Each row of numbers stands for one thing and depends on some of the facts below. Use the named rows to name the rest.

Facts:
(befle, Φ, vogros); (befle, Φ, fluskul); (bogram, Φ, liklin); (bogram, Φ, grovis)
(bugri, Φ, bipen); (bugri, Φ, lubus); (bugri, Φ, gisti); (bugri, Φ, pato)
(deplil, Φ, plolam); (dodrus, Φ, zomigror); (drisasku, Φ, vuris); (drisasku, Φ, bopus)
(drisasku, Φ, gruplan); (drisasku, Φ, puras); (drobre, Φ, tutrek); (drobre, Φ, drodri)
(dronam, Φ, groga); (dronam, Φ, febral); (dronam, Φ, leno); (fatris, Φ, paklestas)
(fatris, Φ, gritri); (fino, Φ, gitritus); (fino, Φ, lazo); (fino, Φ, nekebri)
(flebren, Φ, raska); (flebren, Φ, fluder); (flebren, Φ, toska); (flifil, Φ, trodum)
(flifil, Φ, skeskom); (flifil, Φ, pudre); (flifil, Φ, kilas); (flifil, Φ, zagin)
(flifil, Φ, ruzer); (flifil, Φ, leno); (flifil, Φ, keso); (flifil, Φ, gotur)
(fligaflo, Φ, raska); (fligaflo, Φ, tapopal); (fliram, Φ, girok); (fliram, Φ, figok)
(fliram, Φ, flesek); (fliram, Φ, tapopal); (gagre, Φ, trobrel); (gagre, Φ, tarok)
(gekek, Φ, faba); (geste, Φ, bipen); (geste, Φ, nobim); (gobra, Φ, bruplis)
(gobra, Φ, leklegos); (gobra, Φ, skatas); (gobra, Φ, gruplan); (grabadras, Φ, stamige)
(grabadras, Φ, zagin); (grabadras, Φ, regi); (grabadras, Φ, keso); (grabadras, Φ, podek)
(grepluka, Φ, fluso); (grepluka, Φ, ruzer); (grepluka, Φ, metufles); (grifir, Φ, toska)
(gripu, Φ, meplim); (gripu, Φ, lebi); (gripu, Φ, flesek); (guvun, Φ, vogros)
(klidak, Φ, liklin); (klidak, Φ, plolam); (klidak, Φ, tufom); (klidak, Φ, trano)
(klimobra, Φ, raska); (klimobra, Φ, toska); (klimobra, Φ, regi); (klizuvi, Φ, raska)
(klizuvi, Φ, figok); (ludak, Φ, gufifel); (ludak, Φ, klaplas); (ludak, Φ, bopus)
(ludak, Φ, drodri); (menuk, Φ, mizel); (menuk, Φ, vusker); (menuk, Φ, leklegos)
(menuk, Φ, pedrul); (menuk, Φ, bregiskam); (nama, Φ, zomigror); (pelak, Φ, stola)
(pelak, Φ, klolu); (peste, Φ, skatas); (plupur, Φ, skeskom); (plupur, Φ, trobrel)
(puso, Φ, bruplis); (roflel, Φ, metufles); (rotri, Φ, gitritus); (rugra, Φ, flesek)
(rugra, Φ, gritri); (sefli, Φ, gitritus); (skofluvir, Φ, nakubrer); (skofluvir, Φ, podek)
(skozu, Φ, vuris); (skozu, Φ, renafo); (skozu, Φ, gitritus); (skozu, Φ, leklegos)
(steden, Φ, klaman); (steden, Φ, leno); (stutil, Φ, nakubrer); (stutil, Φ, flostobra)
(tredribi, Φ, febral); (tredribi, Φ, leno); (tredribi, Φ, bregiskam); (trerin, Φ, floflak)
(trerin, Φ, fluso); (trerin, Φ, gefe); (trerin, Φ, ribi); (tunuk, Φ, grise)
(tunuk, Φ, lubus); (tunuk, Φ, nobim); (tunuk, Φ, drodri); (vuflo, Φ, gatre)
(zekor, Φ, gitritus); (zekor, Φ, lubus); (bipen, ξ, teme); (bogram, ξ, fluder)
(bopus, ξ, menuk); (brotritrem, ξ, gekek); (bugri, ξ, tapopal); (dastel, ξ, flifil)
(datram, ξ, fluskul); (drisasku, ξ, klaman); (drobre, ξ, dudugrul); (drodri, ξ, pagron)
(dudugrul, ξ, groplaplak); (faba, ξ, metufles); (febral, ξ, kogapes); (fepe, ξ, sibi)
(flebren, ξ, pedrul); (flesek, ξ, kobram); (fligaflo, ξ, skofluvir); (flostobra, ξ, regi)
(fluder, ξ, gefe); (fluplevo, ξ, gisti); (gagre, ξ, klegriruk); (gatre, ξ, trano)
(gekek, ξ, stola); (girok, ξ, nama); (gisti, ξ, vuris); (gobra, ξ, skibren)
(gratrum, ξ, sidro); (grise, ξ, stutil); (gritri, ξ, girok); (grofor, ξ, paklugin)
(groga, ξ, drotrur); (groplaplak, ξ, grifir); (grovis, ξ, fligaflo); (gruplan, ξ, fino)
(keso, ξ, geste); (klaman, ξ, liklin); (klidak, ξ, bopus); (klimobra, ξ, gratrum)
(kobram, ξ, klaplu); (lazo, ξ, ludak); (lebi, ξ, paklestas); (leno, ξ, podek)
(menuk, ξ, klaplas); (nakubrer, ξ, fluplevo); (nama, ξ, puras); (paklugin, ξ, dodrus)
(pato, ξ, trobrel); (pedrul, ξ, zekor); (plisken, ξ, fluso); (podek, ξ, traple)
(pudre, ξ, zomigror); (puras, ξ, gobra); (puso, ξ, meplim); (raska, ξ, gufifel)
(regi, ξ, pluges); (renafo, ξ, stamige); (roflel, ξ, pigrar); (rotri, ξ, groga)
(rozer, ξ, skatas); (rubil, ξ, britron); (sibi, ξ, rotri); (sidro, ξ, drisasku)
(skelir, ξ, zepu); (skezik, ξ, tutrek); (skova, ξ, sibin); (teme, ξ, raska)
(toflazem, ξ, kilas); (trabrak, ξ, skezik); (traple, ξ, klolu); (trogre, ξ, trabrak)
(tunuk, ξ, tufom); (vogros, ξ, gruplan); (zagin, ξ, tarok); (zekor, ξ, faba)

Known rows:
[ -3  11   7 -24  14   0   6  16  -4 -12  -3  -9   7  -1  -3   6  25  -8
   3  -2 -10  -5   0   2   9  41  -2   3 -19   2   7  33 -10  15  -9   0
  10 -12  -4   6  15   2  -7  16   6  -7  14  -1]: rotri
[ -5  -7   0  -1  -5   5   5  -4  -2   4  -9 -16   1   1   0   5  -4  -4
   6  10  -9  -4  10  15   3  -1  -3   3   4  -3  -5   8  -4 -15  -3   0
  -4   0  -2   0   4   0 -10  10   3   0   6  -2]: ludak
[ -7  -6   4 -13  -4   3   9  -6  -3   4  -7  -6   1  -9  -4   1   1  -2
  -1   4  -3   1  12   3   8   7   3   0  -1  -9  -6  12  -5   6  -7   4
   0   1  -4   3   7  -1   0   9   2  -3   7   0]: bogram
[ -8  -6   1  -9  -3   2   8  -4  -2   3  -7 -11   3  -6  -3   1   0  -2
   0   6  -2   0   9   6   6   5   2  -1   2  -9  -9   6  -6  -1  -5   2
  -1   0  -5   2   7  -1  -4  10   2  -1   4  -2]: deplil
[-4  0  2  2  2  3  5  3  1 -2  2  4 -5  3  3 -2  8  0 -1 -4 -2  2  3  6
  8 -5  2 -3  3  2  6 -4  4  2 -1  1  4  4 -1 -2  4 -1 -2  9 -3 -1 -1  0]: groplaplak
[-1  1  1  4  1  3  4  3  1 -2 -1  5 -4  1  5 -1  7 -1  2 -3 -2  3  2  3
 10 -3  0 -3  3 -2 -1 -5  2  2 -1  2  7  3 -1 -1 -1 -3 -3  6 -4 -1 -1  0]: mizel
[-4  1  1  7 -1  3  3 -2  1 -1 -3  0 -1  4  5 -1  4  2  3 -3 -2  1  0  8
 10 -6 -2 -3  4 -8 -2 -2  3 -3 -1 -1  6  1  0 -1 -1 -3 -1  6 -2  0  2  1]: trobrel
[ 0  0  2  6  1  4  3  2  0 -1  0  5 -5  4  4 -1  4 -1  0 -3 -2  2  1  3
 10 -4  0 -4  3 -3  2 -3  2  1 -1  1  5  2  0 -1 -1 -3 -4  6 -3 -1 -2  1]: trodum
[-2 -1  4  4  3  7  5  3  1  4  2  6 -9  4  4 -1  8 -2  4 -1 -5  0  9  8
  8 -4  1  0 -1  6 12  5  5  6 -3  4  0  5  1 -2  1  0 -1  8 -3 -2  0  0]: grise
[-2 -1  1  9  4  2  6  1  2 -1 -3  3 -3  6  4 -2  7 -2  2  0 -2  2 -1  7
 10 -2  2 -4  2 -4  0 -4 -1 -2  6 -1  4 -2 -2 -2 -1 -3 -9  7 -2 -2 -4 -2]: meplim
[-3  1  0 11  3  2  2  4  2 -2 -1  0 -3  6  7  0  8 -3  5  0 -1  3  0  7
  8 -3 -1 -4 -1 -6 -3 -5 -1 -5  2 -1  3  0  1 -3 -2 -1 -4  6 -4  0 -2 -3]: pagron
[-2  5  3  8  1  5  5  1  1  1  1 10 -4  3  5  0  8 -2  4 -2 -3  2  2  3
 11 -2  1 -2  3  0 -3 -1  2  2 -1  2  4  2  1  0  0 -3 -8  4 -4 -2 -3  1]: paklugin
[-2  0  2  5 -1  4  5  3  1  0 -1  4 -5  3  5 -2  5 -2  1 -2 -3  3  2  5
 10 -3 -1 -3  3  0  1 -3  2  2  0  1  5  2 -1 -1 -1 -3 -1  6 -4 -2 -2  1]: floflak
[ 4 -2  2  4  1  5  1  3 -1 -2  2  3 -5  6  5  0  4 -1 -1 -6  0  1  2  0
 12 -3 -1 -4  5 -6  3 -5  2 -3 -1  1  7  2  0  0  1 -3 -5  7 -3  0  0  3]: groga
[-3  1  0 12  0  5  4  0  2  0 -3  3 -4  7  6  0  4 -2  6  0 -7  1  1  9
  8 -7 -2 -2  4  1  2 -1  3 -3  2 -1  3  1  0 -2 -2 -2 -7  5 -3 -1  0  0]: tutrek
[-1  1  3  2  1  4  5  5  0  2 -1  9 -6  2  4 -1  7 -2  1 -2 -2  3  4  1
 11 -1  1 -2  1  1  3 -1  2  7 -2  4  5  4  0 -1 -2 -3  0  6 -4 -3 -4  1]: trogre
[-1  1  1  6  2  3  5  5  1 -1  0  7 -6  2  5 -1  7 -3  3 -1 -2  4  4  2
 10 -4  0 -3  2 -1 -1 -4  0  3 -1  1  5  2 -1 -1  0 -3 -6  6 -4 -2 -3  0]: pedrul
[-9  1  3  4  5  2  6 -2  2  1 -3  6 -1  4  2 -4  9  2 -4 -2 -1  3 -2  6
 10 -3  1 -3  1 -1  4 -1  5  6 -1  2  4  0 -2 -1 -2 -1  0  6 -2 -3 -3  0]: girok
[-2  0  2  0 -1  4  6  3  0  2 -1  5 -6  0  4 -1  5 -2  0 -1 -2  2  4  4
 10 -1  0 -1  4  1  2 -4  3  3 -4  5  5  4 -1 -1 -3 -2  0  6 -4 -3 -3  1]: nakubrer
[-10   7  -3   0   0   0   6   0   4  -5  -2   1   1 -12   6   1   9   1
   9   0   2   8  -2   6   9  -7   1  -1   6  -9 -17 -14   2  -2  -7  -3
  13   5  -2  -1   2   0  -7   5  -6  -1   6  -2]: skatas
[-5  1  1  4  0  3  2  4  0 -1 -4  6 -5  3  5  1  2 -2 -2 -3 -6  5  0  1
  6 -5  0 -5  1  4 -1 -4  0  5  3  2  3  4  1 -1  1 -1 -2  5 -5 -1 -2  0]: regi

Name these rows:
No name comes twice in this set of rows, the named rows included.
[ -7   8   3 -23   9  -2   8  11  -2 -10  -5 -10   6 -13  -2   4  20  -7
   6   1  -4   1   3   1   8  26   1   2 -12  -8  -9  19 -10  12 -13   0
  10  -6  -6   4  13   3  -7  12   2  -5  14  -3]	skozu
[-7  1  3  1  5  3  5  0  0  1 -6  6 -3  6  1 -2  7  1 -4 -2 -2  6 -3  4
  8  3  6 -5  0  2  1 -1  0  5  6  2  2  0  0 -1 -1 -1 -3  6 -3 -2 -9 -1]	figok
[-13 -10   3 -15  12   0  13 -14  -1   6 -10  -8  10  -1 -14  -6  13   5
  -9  10   5  -2   0  13  11  18  14  -2   0 -12  -7  11  -7   0   3   4
  -3  -8  -8   3   5  -1 -12  12   8  -4 -12  -5]	rugra
[ -2  -1   0  10   1   3   5   0   2  -1   0   1  -4   4   5   0   4  -3
   4   1  -3   1   3   7   9  -8   0  -3   4  -3  -3  -4   0  -5   2  -1
   3   1  -2  -2   1  -3 -13   7  -2  -1   0  -2]	metufles
[-16  -9   3 -15   8  -1  10 -12  -2   6 -12  -7   8   0 -12  -3   9   4
 -11   7   2   2   0   8   6  18  15  -5  -3  -8  -8  12  -9   4   7   4
  -6  -6  -5   4   7   1  -8  11   5  -3 -10  -4]	fliram
[-5  5  0  4  1  2  4  3  2 -4 -1  1 -1  0  5  0  8 -1  5 -3 -2  3 -3  5
 10 -2 -1 -2  2 -3 -4 -5  1 -3 -1 -2  9  1 -1 -1  0 -1 -6  6 -4 -2  4 -1]	vuris
[ -5   5   0  -3   2   1   6   6   2  -5  -1   3  -3 -10   5   0  10  -2
   6  -2   1   7   0   0  11  -2   1  -1   2  -7  -9  -8   1   6  -6   0
  12   3  -3  -1   2  -1  -5   6  -6  -3   4  -1]	leklegos
[-8  2  1  4  1  2  5  2  1 -1 -3  5 -3 -1  5 -3  7  1  1 -3 -2  3  2  5
 10 -6 -2 -2  2 -2  0 -3  5  7 -5  2  7  2 -2  0 -2 -2  2  5 -4 -3  2  0]	puras
[-14   3   2  -3   0   2  -1   0  -2   0 -13   6  -5   6   1   3  -1   1
  -8  -5 -10  13  -7  -5  -1   2   8 -10  -4   9   1   1  -5  13  13   3
  -3   3   5   0   3   4   0   3  -8  -1  -6  -1]	raska
[-11  -1  -1 -18  -3  -1  10  -3   0  -2  -8 -11   5 -22  -1   3   4  -3
   6   6   2   7   8   2   6   4   4   0   2 -17 -23  -2  -8   4 -12   0
   7   3  -6   2   8   2  -3   8  -2  -2  11  -4]	peste
[-3  0  3  2  0  6  4  3  0  2 -2  5 -6  5  6 -1  5  0  0 -2 -5  2  4  5
 11 -2 -3 -1  1  2  6  1  5  3 -4  4  5  3  0 -1 -5 -2  6  6 -4 -3 -2  2]	pato
[-20  -4   2 -17   1   0   3  -6  -4   3 -17  -6   3  -2  -7   4  -3   1
 -11   3  -8  10   0  -2  -2  12  12  -9  -7  -2  -9  12 -13  10   9   4
  -9  -1   1   3  10   5  -2   7  -1  -1  -4  -4]	klizuvi
[-1  3  3  4  4  3  5  6  0 -2  0  6 -4  4  5 -1  8 -2  1 -3 -3  2 -1  3
 10  2 -1 -3  0  2  3  0  2  5  0  1  6  0 -1 -1  0 -2 -1  7 -3 -3 -1  0]	nekebri
[-10  -3  -1 -16  -3   0   8  -1  -1  -1  -7 -13   3 -15  -1   4   3  -2
   4   6  -2   3   7   6   5   6   2   1   1 -11 -15   4  -6   1 -10   0
   5   3  -5   1   8   2  -4  10   0  -2   9  -3]	drisasku
[-10  -5   1  -5   0   2   6  -7   0   1  -4 -11   4  -4  -5   2   3  -1
   4   5  -1  -1  10  11   5   2   5  -1  -1  -9  -8  10  -6  -6  -4  -2
  -3   1  -2   2  13   2 -10  12   3   1   9  -2]	stutil

The same things again, as new rows of numbers:
Named rows:
[  1   6 -14   6   9   0   7   0  -5  -1   0   3   5   1]: rotri
[ 7 12 -1  3 -2 -5 -1  2 -7  1  0 -1 -4  3]: sibi
[ 17   9   0  -1   1  -2  -3   0   2  11  19  13 -13   0]: raska
[ -4   1   7   0  -2   8   3 -13  -4  21  13  -2 -16 -22]: kilas
[-4  9 -4  0  0 -2  8 -3 15  7 -2  7  4  6]: renafo
[  7   7   7 -10   7   1  -2 -12 -11  13   9   5 -15  -9]: stamige
[  6  -3  -3  12  13 -11   4   2   0   4  -1   7  -2  -3]: gisti
[ 13  -2 -12   1  12  -6  21  16  -1 -19   8  -7   5   3]: bugri
[  7 -13  -8   5  13 -18   1   9  17   2  -5   3  -1  -8]: grise
[  4   4  -1   2  -4  -1  -4   1  -3  -1   2  -4 -11   2]: dudugrul
[ -4  16   4  -2   0   2   7  -4   1  11  19  -6 -12   2]: klaman
[  5   6   1  -1  -9  -3  -2   3 -13   0  -6  -1  -3   1]: gekek
[ -2  -1   5   0  -2 -11 -14   2   2   5  -9   3 -17  -1]: faba
[ 2  7 -9  6  1  7  1 -4  8  7 -4  3  4 -6]: puras
[ -1   4   7   6  -4   2  -5 -10 -12   2   3   2 -15   0]: klaplu
[ 16  10  -1  -8 -10  -9   7   4   8  -1  -1  17 -21  10]: lebi
[  0  10  -2  -3   3 -10   7   0   0  18   6  -7 -20  -9]: ruzer
[  0  17   8   9   4 -12 -20   4  -3  -9   0   7 -13 -23]: trano
[ -4   8  -2  13  -1  -2   0   2  -6  13  -2  -1 -27 -13]: gefe
[ 6  3  3  4 -4 -2 -4  1 -5  2  3 -2 -8  1]: flisa
[  0   6   9   0 -15 -18  -1  12   0 -15   0   2   2 -15]: bogram

Rows to name:
No name comes twice in this set of rows, the named rows included.
[-14  -8  -5  -1  10  -5   0   8  -2  -6  -9  13  -4  -2]	zekor
[ 10   3   3  -1 -18  -9   4   3  11  10  12  18 -17  10]	flesek
[  2  -7  -5   6  -7  -4  -9 -14 -16  -5   0  -6 -11  -3]	dodrus
[ -1  15  12  -5  -9 -16   5  11  -1 -23   5   2  -2 -11]	klidak
[ 19   3  -4   1 -10   4  -4   2   1   8   6  15 -11 -11]	girok
[-1 15 -8 -7 -9 -6 10  1 -2  2 -7  2  8  8]	puso
[  6   6  -7  12   3   0 -20   4  -9   8   5  -6 -12  -4]	klolu
[  2  15  11  14  -1  10 -12   6 -10  14   0   1 -11  -5]	zomigror
[-2  8 -5 11 10 -6 -1 -4 11 11 -1  7 -1  4]	gitritus
[ -5  12  -2 -10  -4 -23   7 -15   8  10   9  -2  -9   9]	febral
[  9  -3  -2  -6   2   6  -9  -2 -13  -5  15  10 -16  -7]	grifir
[  3  -5  -6  14  13   7   8   1 -11 -11   5   1  -5 -10]	geste

